Here is a tiny trained network, its code and every weight. The questions are about switching its units off for an input and a class, where a switched-off unit gives its printed mean instead of its output.

import numpy as np


def w(rows, s, z=0):
    codes = np.array(rows[::2]) - 128.0
    scale = np.full(codes.shape[1], s)
    scale[-1] = z or s
    return codes * scale


def f(y):
    return np.maximum(y, 0)


def log_softmax(a):
    a = a - a.max(-1, keepdims=True)
    return a - np.log(np.exp(a).sum(-1, keepdims=True))


def net(x, mask):
    res = np.array(x, float).reshape(1, 3) / 4 @ E
    y = f(res @ A[0][:, :-1].T + A[0][:, -1])
    res = res + np.where(mask, y, B[0][:, -1]) @ B[0][:, :-1]
    return log_softmax(res[-1] @ U[:, :-1].T + U[:, -1])


A, B = {}, {}
E = w([
[192,77,12,228],'x0',
[96,22,114,214],'x1',
[168,90,128,3],'x2',
],0.0052)
A[0] = w([
[56,150,53,151,247],'N1',
[168,122,101,156,26],'N2',
[85,191,108,198,246],'N3',
[126,95,126,106,247],'N4',
[106,130,43,214,215],'N5',
[106,139,131,115,59],'N6',
[186,155,125,164,134],'N7',
[164,82,87,108,142],'N8',
[113,228,79,74,189],'N9',
[76,102,176,197,247],'N10',
[71,207,110,29,65],'N11',
[84,240,127,125,160],'N12',
[102,2,124,163,72],'N13',
[88,153,118,177,9],'N14',
[95,174,140,163,246],'N15',
[61,117,134,164,247],'N16',
[157,79,89,106,247],'N17',
[162,191,97,97,155],'N18',
[135,65,155,143,92],'N19',
[153,194,140,116,81],'N20',
[150,137,67,188,109],'N21',
[160,129,171,114,35],'N22',
[53,121,165,68,202],'N23',
[142,157,113,117,133],'N24',
[171,37,108,128,156],'N25',
[206,41,130,92,132],'N26',
[103,148,132,49,247],'N27',
[98,155,149,177,231],'N28',
[132,5,137,100,47],'N29',
[125,132,126,160,201],'N30',
],0.0094,0.0016)
B[0] = w([
[154,159,48,66,193],'N1',
[146,150,157,175,162],'N2',
[205,204,76,80,215],'N3',
[154,228,79,117,177],'N4',
[211,210,73,166,254],'N5',
[149,175,124,125,139],'N6',
[166,103,60,155,166],'N7',
[253,140,122,201,185],'N8',
[47,174,36,186,226],'N9',
[191,169,84,86,215],'N10',
[176,168,145,158,237],'N11',
[173,122,61,146,209],'N12',
[68,134,73,169,220],'N13',
[112,112,173,79,158],'N14',
[161,165,61,58,189],'N15',
[166,197,87,58,195],'N16',
[191,185,59,170,203],'N17',
[13,116,47,191,194],'N18',
[24,148,91,173,163],'N19',
[39,111,98,172,176],'N20',
[186,168,148,91,207],'N21',
[91,163,98,186,147],'N22',
[239,144,102,161,223],'N23',
[79,89,106,142,154],'N24',
[131,172,50,232,208],'N25',
[228,160,109,142,203],'N26',
[149,200,67,179,233],'N27',
[156,172,50,68,189],'N28',
[124,140,112,187,187],'N29',
[197,163,125,57,169],'N30',
],0.0039,0.0048)
U = w([
[154,162,156,169,247],'0',
[4,127,63,161,247],'1',
[162,160,146,89,247],'2',
[101,45,179,97,39],'3',
[37,137,134,132,9],'4',
[3,76,135,122,9],'5',
[100,149,201,156,9],'6',
],0.0069,0.0016)

Each question gives the input, the list of numbers given to net, and the class t.
The units are the neurons (one row each of A and B). Each row of codes is followed by its name. A weight is (code - 128) times the scale printed after its matrix; where a second scale follows, it is the last column's (A, B and U).
mask holds one flag per neuron, in row order. A switched-off neuron (its flag False) gives its mean, the last column of its row in B, instead of its output. The means were averaged over made-up inputs and are rounded, as every weight is.
A unit's drop is (log p(t) with every unit on - log p(t) with that unit switched off) / (log p(t) with every unit on - log p(t) with every unit switched off).
The circuit of an input: a set's keep is (log p(t) with only the set's units on - log p(t) with every unit switched off) / (log p(t) with every unit on - log p(t) with every unit switched off). Starting from the 12 units with the biggest drops (on a tie, the unit counted first), units are removed one at a time, each time the one whose removal leaves the highest keep (on an exact tie, the one counted first), for as long as the keep stays at least 0.8.
units of the circuit, in order: the units of the circuit, biggest drop first
top k neurons: the k neurons with the biggest drops, biggest first
drop when u is switched off: that unit's drop, to one decimal
input [-6,-7,6], class 1: top 2 neurons : (N9, N18)
input [-1,-8,-2], class 1: units of the circuit, in order : (N9, N18, N20)
input [-3,-8,6], class 1: units of the circuit, in order : (N9, N18)
input [3,-7,7], class 1: units of the circuit, in order : (N18, N9)
input [-5,-8,5], class 1: units of the circuit, in order : (N9, N18)
input [-5,-7,3], class 1: top 3 neurons : (N9, N18, N20)
input [-7,-8,-3], class 1: top neuron : (N9)
input [2,-7,5], class 1: top 2 neurons : (N18, N9)
input [2,5,-8], class 2: drop when N9 is switched off : 0.1
input [0,-7,3], class 1: drop when N9 is switched off : 0.3
input [-1,-8,8], class 1: drop when N18 is switched off : 0.4
input [2,-7,3], class 1: drop when N26 is switched off : 0.0
